Here is a tiny trained network, its code and every weight. The questions are about switching its units off for an input and a target symbol, where a switched-off unit gives its printed mean instead of its output.

import numpy as np


def w(rows, s, z=0):
    codes = np.array(rows[::2]) - 128.0
    scale = np.full(codes.shape[1], s)
    scale[-1] = z or s
    return codes * scale


def norm(h):
    return h / np.sqrt((h * h).mean(-1, keepdims=True) + 1e-5)


def softmax(a):
    e = np.exp(a - a.max(-1, keepdims=True))
    return e / e.sum(-1, keepdims=True)


def log_softmax(a):
    a = a - a.max(-1, keepdims=True)
    return a - np.log(np.exp(a).sum(-1, keepdims=True))


def net(x, mask):
    ids = ['ΓΔΞβεζηθ'.index(c) for c in x.split()]
    T = len(ids)
    res = E[ids] + P[:T]
    u = 0
    for l in range(3):
        r = norm(res)
        for j in range(2):
            rows = slice(3 * j, 3 * j + 3)
            q, k, v = (r @ M[l][rows].T for M in (Q, K, V))
            z = softmax(np.where(np.tri(T) > 0, q @ k.T / 3**0.5, -1e9)) @ v
            o = O[l][rows]
            res = res + np.where(mask[u + j], z, o[:, -1]) @ o[:, :-1]
        u += 2
    return log_softmax(norm(res)[-1] @ U[:, :-1].T + U[:, -1])


Q, K, V, O = {}, {}, {}, {}
E = w([
[115,127,139],'Γ',
[120,127,141],'Δ',
[102,132,152],'Ξ',
[121,118,136],'β',
[169,106,76],'ε',
[60,213,255],'ζ',
[122,193,163],'η',
[144,79,229],'θ',
],0.018)
P = w([
[167,168,187],'0',
[7,38,170],'1',
[202,148,119],'2',
[52,42,153],'3',
[197,152,122],'4',
[94,82,143],'5',
[201,149,114],'6',
[105,128,156],'7',
[202,162,135],'8',
[105,145,141],'9',
[213,141,123],'10',
],0.011)
Q[0] = w([
[255,159,66],'0.h0',
[165,146,218],'0.h0',
[192,150,110],'0.h0',
[104,80,163],'0.h1',
[177,168,226],'0.h1',
[135,168,52],'0.h1',
],0.0082)
K[0] = w([
[168,187,37],'0.h0',
[81,88,22],'0.h0',
[181,34,143],'0.h0',
[171,131,72],'0.h1',
[141,187,181],'0.h1',
[125,230,255],'0.h1',
],0.0074)
V[0] = w([
[108,176,80],'0.h0',
[176,78,2],'0.h0',
[207,121,153],'0.h0',
[50,59,205],'0.h1',
[100,216,24],'0.h1',
[41,228,88],'0.h1',
],0.0061)
O[0] = w([
[172,137,180,71],'0.h0',
[197,94,106,12],'0.h0',
[2,105,81,170],'0.h0',
[78,78,127,194],'0.h1',
[134,185,191,3],'0.h1',
[180,247,149,73],'0.h1',
],0.007,0.0033)
Q[1] = w([
[175,89,127],'1.h0',
[137,43,128],'1.h0',
[41,144,125],'1.h0',
[98,68,95],'1.h1',
[182,81,189],'1.h1',
[254,219,180],'1.h1',
],0.0095)
K[1] = w([
[112,10,162],'1.h0',
[152,25,166],'1.h0',
[130,164,136],'1.h0',
[156,210,107],'1.h1',
[234,75,1],'1.h1',
[105,73,104],'1.h1',
],0.0094)
V[1] = w([
[217,131,171],'1.h0',
[36,143,207],'1.h0',
[62,107,93],'1.h0',
[166,146,90],'1.h1',
[153,102,29],'1.h1',
[254,61,61],'1.h1',
],0.0098)
O[1] = w([
[174,88,178,66],'1.h0',
[115,40,103,255],'1.h0',
[41,228,170,178],'1.h0',
[70,165,208,70],'1.h1',
[109,136,3,68],'1.h1',
[132,70,46,3],'1.h1',
],0.0053,0.0054)
Q[2] = w([
[66,131,2],'2.h0',
[157,40,146],'2.h0',
[199,105,37],'2.h0',
[134,138,29],'2.h1',
[139,198,119],'2.h1',
[200,126,63],'2.h1',
],0.0098)
K[2] = w([
[119,199,121],'2.h0',
[106,122,148],'2.h0',
[117,247,121],'2.h0',
[164,112,127],'2.h1',
[127,86,113],'2.h1',
[146,113,85],'2.h1',
],0.013)
V[2] = w([
[181,183,145],'2.h0',
[253,52,142],'2.h0',
[75,100,98],'2.h0',
[171,254,118],'2.h1',
[61,62,207],'2.h1',
[78,88,175],'2.h1',
],0.0079)
O[2] = w([
[153,163,124,69],'2.h0',
[148,4,136,66],'2.h0',
[88,84,123,163],'2.h0',
[67,255,103,69],'2.h1',
[202,86,108,254],'2.h1',
[119,54,196,212],'2.h1',
],0.0067,0.0054)
U = w([
[153,60,135,230],'Γ',
[4,72,141,127],'Δ',
[131,131,43,114],'Ξ',
[113,143,131,1],'β',
[116,160,128,234],'ε',
[108,157,132,4],'ζ',
[124,145,137,11],'η',
[207,208,134,251],'θ',
],0.012,0.0056)

Each question gives the input, a string of symbols that net reads in full, and the target symbol t.
The units are the heads (3 rows each of Q, K, V and O). Each row of codes is followed by its name. A weight is (code - 128) times the scale printed after its matrix; where a second scale follows, it is the last column's (O and U).
mask holds one flag per head, layer by layer. A switched-off head (its flag False) gives its mean, the last column of its rows in O, instead of its output. The means were averaged over made-up inputs and are rounded, as every weight is.
A unit's drop is (log p(t) with every unit on - log p(t) with that unit switched off) / (log p(t) with every unit on - log p(t) with every unit switched off).
The circuit of an input: a set's keep is (log p(t) with only the set's units on - log p(t) with every unit switched off) / (log p(t) with every unit on - log p(t) with every unit switched off). Starting from all 6 units, units are removed one at a time, each time the one whose removal leaves the highest keep (on an exact tie, the one counted first), for as long as the keep stays at least 0.8.
units of the circuit, in order: the units of the circuit, biggest drop first
which heads matter: for each layer, one digit per head in row order, 1 if its drop is at least 0.15 and else 0, layers parted by /
drop when u is switched off: that unit's drop, to one decimal
input η θ η ε η β η Δ Γ η ε, target θ: units of the circuit, in order => 2.h0
input β β ε Γ η ε β η, target Γ: units of the circuit, in order => 2.h0, 0.h0
input β θ β Ξ Γ, target Δ: units of the circuit, in order => 1.h0, 0.h0
input ζ ε ε θ η η, target Γ: units of the circuit, in order => 1.h0, 0.h0
input η Ξ Δ β Ξ Γ β ε, target Δ: which heads matter => 11 / 11 / 00
input β Δ β ε Γ, target Ξ: which heads matter => 10 / 11 / 00
input β β Δ, target Δ: which heads matter => 11 / 10 / 11
input Γ η ζ η ε Ξ ε Ξ θ Ξ, target Γ: which heads matter => 00 / 10 / 10
input ε β ζ Ξ β Γ Ξ ζ Γ η β, target θ: which heads matter => 10 / 11 / 10
input θ ε ζ ε β Γ β ε η Γ, target Γ: which heads matter => 00 / 00 / 01
input η Γ ζ η Δ, target θ: which heads matter => 01 / 01 / 00
input Γ Ξ β β β, target Δ: which heads matter => 11 / 10 / 10
input ζ Ξ ε η ε ε Δ, target Ξ: which heads matter => 10 / 01 / 00
input β ε Γ η β ε ε Ξ Δ, target Ξ: units of the circuit, in order => 1.h1
input η η η θ Δ β η η, target θ: which heads matter => 01 / 01 / 00
input β η η η Δ, target θ: which heads matter => 11 / 01 / 10
input β ε β, target Ξ: units of the circuit, in order => 1.h1, 1.h0
input ζ ε η Γ Γ Δ η ε β, target θ: which heads matter => 01 / 00 / 11
input η ε ε Δ Ξ θ η ε η Δ, target Γ: which heads matter => 00 / 11 / 00
input θ θ Γ η Δ η β Ξ Γ, target Δ: units of the circuit, in order => 0.h0
input ε ε Γ, target Ξ: drop when 1.h1 is switched off => 1.0
input ε ε η Γ Γ, target θ: drop when 2.h1 is switched off => 0.2
input η Ξ ε θ Ξ Γ η ε Ξ Γ, target Γ: drop when 1.h0 is switched off => 0.5
